Here is a tiny trained network, its code and every weight. The questions are about switching its units off for an input and a target symbol, where a switched-off unit gives its printed mean instead of its output.

import numpy as np


def w(rows, s, z=0):
    codes = np.array(rows[::2]) - 128.0
    scale = np.full(codes.shape[1], s)
    scale[-1] = z or s
    return codes * scale


def norm(h):
    return h / np.sqrt((h * h).mean(-1, keepdims=True) + 1e-5)


def f(y):
    return y / 2 * (1 + np.tanh(0.7978845608 * (y + 0.044715 * y**3)))


def softmax(a):
    e = np.exp(a - a.max(-1, keepdims=True))
    return e / e.sum(-1, keepdims=True)


def log_softmax(a):
    a = a - a.max(-1, keepdims=True)
    return a - np.log(np.exp(a).sum(-1, keepdims=True))


def net(x, mask):
    ids = ['αβγδεζλμξσφψω'.index(c) for c in x.split()]
    T = len(ids)
    res = E[ids] + P[:T]
    u = 0
    for l in range(2):
        r = norm(res)
        for j in range(2):
            rows = slice(2 * j, 2 * j + 2)
            q, k, v = (r @ M[l][rows].T for M in (Q, K, V))
            z = softmax(np.where(np.tri(T) > 0, q @ k.T / 2**0.5, -1e9)) @ v
            o = O[l][rows]
            res = res + np.where(mask[u + j], z, o[:, -1]) @ o[:, :-1]
        u += 2
        y = f(norm(res) @ A[l][:, :-1].T + A[l][:, -1])
        res = res + np.where(mask[u : u + 16], y, B[l][:, -1]) @ B[l][:, :-1]
        u += 16
    return log_softmax(norm(res)[-1] @ U[:, :-1].T + U[:, -1])


Q, K, V, O, A, B = {}, {}, {}, {}, {}, {}
E = w([
[158,114,84,83,52,199],'α',
[158,102,53,171,141,146],'β',
[80,196,105,32,67,168],'γ',
[73,130,101,143,173,124],'δ',
[140,71,90,104,121,184],'ε',
[81,183,117,130,130,183],'ζ',
[141,115,138,86,70,238],'λ',
[131,135,139,134,123,214],'μ',
[249,179,136,116,170,89],'ξ',
[112,213,138,87,55,182],'σ',
[77,238,79,111,122,77],'φ',
[81,132,77,109,137,102],'ψ',
[107,102,136,87,149,178],'ω',
],0.0018)
P = w([
[128,136,123,106,209,165],'0',
[154,151,115,203,94,121],'1',
[32,61,164,109,78,99],'2',
[198,164,150,146,130,216],'3',
[163,70,5,53,146,120],'4',
[48,93,160,132,80,126],'5',
],0.0024)
Q[0] = w([
[72,132,60,140,115,200],'0.h0',
[132,67,248,45,102,17],'0.h0',
[188,152,82,201,3,87],'0.h1',
[182,171,179,110,168,152],'0.h1',
],0.0045)
K[0] = w([
[47,142,165,115,172,126],'0.h0',
[241,181,73,122,149,138],'0.h0',
[121,45,117,221,2,82],'0.h1',
[115,72,204,79,115,180],'0.h1',
],0.0044)
V[0] = w([
[84,93,94,152,102,174],'0.h0',
[136,102,159,75,142,93],'0.h0',
[114,134,121,119,138,138],'0.h1',
[251,102,170,155,138,119],'0.h1',
],0.0029)
O[0] = w([
[79,87,117,98,83,229,83],'0.h0',
[231,124,204,84,133,66,51],'0.h0',
[107,124,124,175,87,99,145],'0.h1',
[254,99,195,95,158,186,254],'0.h1',
],0.0021,0.00065)
A[0] = w([
[199,125,213,85,165,156,146],'0.n0',
[39,29,188,94,67,55,102],'0.n1',
[70,98,60,141,160,144,179],'0.n2',
[202,21,129,140,144,130,129],'0.n3',
[191,152,122,101,86,98,156],'0.n4',
[147,184,177,165,94,127,93],'0.n5',
[178,171,105,118,146,127,72],'0.n6',
[122,75,131,157,82,211,100],'0.n7',
[83,131,255,74,53,107,117],'0.n8',
[153,68,126,166,152,117,128],'0.n9',
[76,36,137,174,90,114,225],'0.n10',
[72,140,159,56,82,100,97],'0.n11',
[193,132,235,107,148,96,4],'0.n12',
[128,124,81,143,67,114,131],'0.n13',
[203,154,63,189,211,115,153],'0.n14',
[109,142,127,108,135,138,99],'0.n15',
],0.0033,0.002)
B[0] = w([
[81,178,164,156,108,64,214],'0.n0',
[72,66,204,86,76,255,210],'0.n1',
[149,130,197,121,67,61,220],'0.n2',
[54,227,116,76,106,133,176],'0.n3',
[57,121,149,132,145,147,187],'0.n4',
[122,45,103,120,147,133,122],'0.n5',
[87,119,125,129,118,168,135],'0.n6',
[106,189,151,111,155,40,172],'0.n7',
[58,105,92,90,72,179,168],'0.n8',
[93,163,129,95,114,146,128],'0.n9',
[92,123,240,70,106,128,235],'0.n10',
[169,65,109,178,132,169,135],'0.n11',
[106,244,37,125,156,62,109],'0.n12',
[134,124,180,111,148,124,154],'0.n13',
[32,68,154,79,43,187,253],'0.n14',
[152,119,139,162,99,118,113],'0.n15',
],0.0026,0.0013)
Q[1] = w([
[181,144,92,168,144,188],'1.h0',
[107,254,211,244,87,149],'1.h0',
[96,52,108,92,124,52],'1.h1',
[91,229,212,240,112,173],'1.h1',
],0.0062)
K[1] = w([
[123,135,122,184,198,138],'1.h0',
[120,87,73,3,250,171],'1.h0',
[156,150,173,140,66,134],'1.h1',
[125,121,95,38,254,167],'1.h1',
],0.0074)
V[1] = w([
[200,185,124,154,158,45],'1.h0',
[142,146,2,63,31,57],'1.h0',
[181,188,96,209,83,205],'1.h1',
[37,160,59,214,175,91],'1.h1',
],0.0035)
O[1] = w([
[188,120,43,254,106,175,214],'1.h0',
[208,227,220,185,21,113,39],'1.h0',
[61,175,185,194,199,187,254],'1.h1',
[79,211,24,99,70,190,189],'1.h1',
],0.0037,0.00078)
A[1] = w([
[185,231,134,142,69,81,83],'1.n0',
[205,99,149,242,141,128,251],'1.n1',
[115,198,161,81,86,198,81],'1.n2',
[179,24,100,67,174,90,70],'1.n3',
[93,118,122,87,139,62,121],'1.n4',
[200,26,44,140,156,195,99],'1.n5',
[15,171,118,155,86,104,143],'1.n6',
[95,85,109,206,80,135,139],'1.n7',
[128,93,43,124,147,105,125],'1.n8',
[168,171,33,92,95,127,133],'1.n9',
[182,114,119,89,41,76,121],'1.n10',
[158,38,174,104,147,34,57],'1.n11',
[222,116,40,253,116,114,91],'1.n12',
[102,113,135,194,240,106,73],'1.n13',
[165,173,222,195,72,69,101],'1.n14',
[106,63,143,111,220,160,71],'1.n15',
],0.0043,0.002)
B[1] = w([
[86,87,99,213,79,132,159],'1.n0',
[142,87,161,38,127,172,217],'1.n1',
[150,115,122,156,169,50,183],'1.n2',
[165,210,148,209,118,115,123],'1.n3',
[168,152,167,118,116,116,132],'1.n4',
[128,145,126,138,192,42,184],'1.n5',
[204,183,167,134,177,136,186],'1.n6',
[188,166,124,81,165,139,152],'1.n7',
[112,102,170,114,145,106,143],'1.n8',
[143,54,164,114,46,131,189],'1.n9',
[150,108,169,202,177,141,125],'1.n10',
[154,195,102,115,124,202,128],'1.n11',
[193,125,140,43,204,185,254],'1.n12',
[149,51,147,188,78,175,118],'1.n13',
[3,120,81,113,94,85,150],'1.n14',
[160,120,147,178,44,101,147],'1.n15',
],0.0039,0.0024)
U = w([
[51,32,207,74,54,210,139],'α',
[105,226,201,34,169,79,178],'β',
[39,181,123,206,82,41,184],'γ',
[110,72,30,34,93,42,69],'δ',
[251,216,193,190,133,116,102],'ε',
[22,172,7,61,197,184,3],'ζ',
[190,61,211,255,120,165,84],'λ',
[62,27,83,207,222,124,186],'μ',
[228,67,108,48,216,209,161],'ξ',
[112,202,152,216,218,235,27],'σ',
[163,199,49,143,28,224,174],'φ',
[212,15,113,131,8,69,81],'ψ',
[191,97,106,157,185,3,169],'ω',
],0.0088,0.0034)

Each question gives the input, a string of symbols that net reads in full, and the target symbol t.
The units are the heads (2 rows each of Q, K, V and O) and the neurons (one row each of A and B). Each row of codes is followed by its name. A weight is (code - 128) times the scale printed after its matrix; where a second scale follows, it is the last column's (O, A, B and U).
mask holds one flag per unit, layer by layer, with each layer's heads first. A switched-off unit (its flag False) gives its mean, the last column of its rows in O or B, instead of its output. The means were averaged over made-up inputs and are rounded, as every weight is.
A unit's drop is (log p(t) with every unit on - log p(t) with that unit switched off) / (log p(t) with every unit on - log p(t) with every unit switched off).
The circuit of an input: a set's keep is (log p(t) with only the set's units on - log p(t) with every unit switched off) / (log p(t) with every unit on - log p(t) with every unit switched off). Starting from the 12 units with the biggest drops (on a tie, the unit counted first), units are removed one at a time, each time the one whose removal leaves the highest keep (on an exact tie, the one counted first), for as long as the keep stays at least 0.8.
circuit, biggest first: the units of the circuit, biggest drop first
k most important neurons: the k neurons with the biggest drops, biggest first
k most important neurons of layer l: the k neurons of layer l with the biggest drops, biggest first
which heads matter: for each layer, one digit per head in row order, 1 if its drop is at least 0.15 and else 0, layers parted by /
input φ ζ λ ξ σ, target ζ: circuit, biggest first => (1.h1 0.n1)
input μ ζ ξ β, target μ: which heads matter => 00 / 10
input β ξ φ ξ φ β, target β: circuit, biggest first => (1.h0 0.n14)
input ξ ε α ξ ζ, target ε: which heads matter => 00 / 01
input φ λ δ φ ξ, target λ: circuit, biggest first => (1.h1 1.n13 1.n15)
input φ φ ξ ξ ω, target φ: circuit, biggest first => (1.h1 1.h0 0.n1)
input ε α γ φ, target ε: 3 most important neurons => (0.n12 1.n3 1.n11)
input φ ξ ξ φ, target φ: most important neuron of layer 1 => (1.n9)
input ζ μ ξ ζ φ, target μ: circuit, biggest first => (1.h1 1.n13 1.n12)
input φ ζ σ ξ, target φ: which heads matter => 00 / 01
input ξ γ β σ ω, target γ: 2 most important neurons => (0.n1 0.n14)
input ζ φ ζ μ ξ, target φ: which heads matter => 00 / 11
input ζ δ φ ξ, target ζ: which heads matter => 01 / 11
input ζ ω λ μ μ, target ω: 2 most important neurons of layer 1 => (1.n5 1.n3)
input δ β β ξ μ, target β: which heads matter => 00 / 10
input φ δ ξ ε ω, target δ: 3 most important neurons => (0.n1 1.n12 0.n2)
input ζ ε ξ ε φ, target ε: 2 most important neurons => (0.n12 0.n10)
input μ μ ζ λ φ, target μ: most important neuron => (0.n1)
input β α ξ ξ, target β: 2 most important neurons => (0.n14 0.n0)
input ε φ ζ δ, target ε: most important neuron of layer 0 => (0.n12)
input ζ ξ β γ, target ζ: 2 most important neurons => (0.n1 0.n12)
input α γ φ ψ, target α: 4 most important neurons => (0.n1 1.n14 0.n8 0.n10)
input ξ δ ξ α ζ, target δ: 3 most important neurons of layer 1 => (1.n12 1.n9 1.n1)
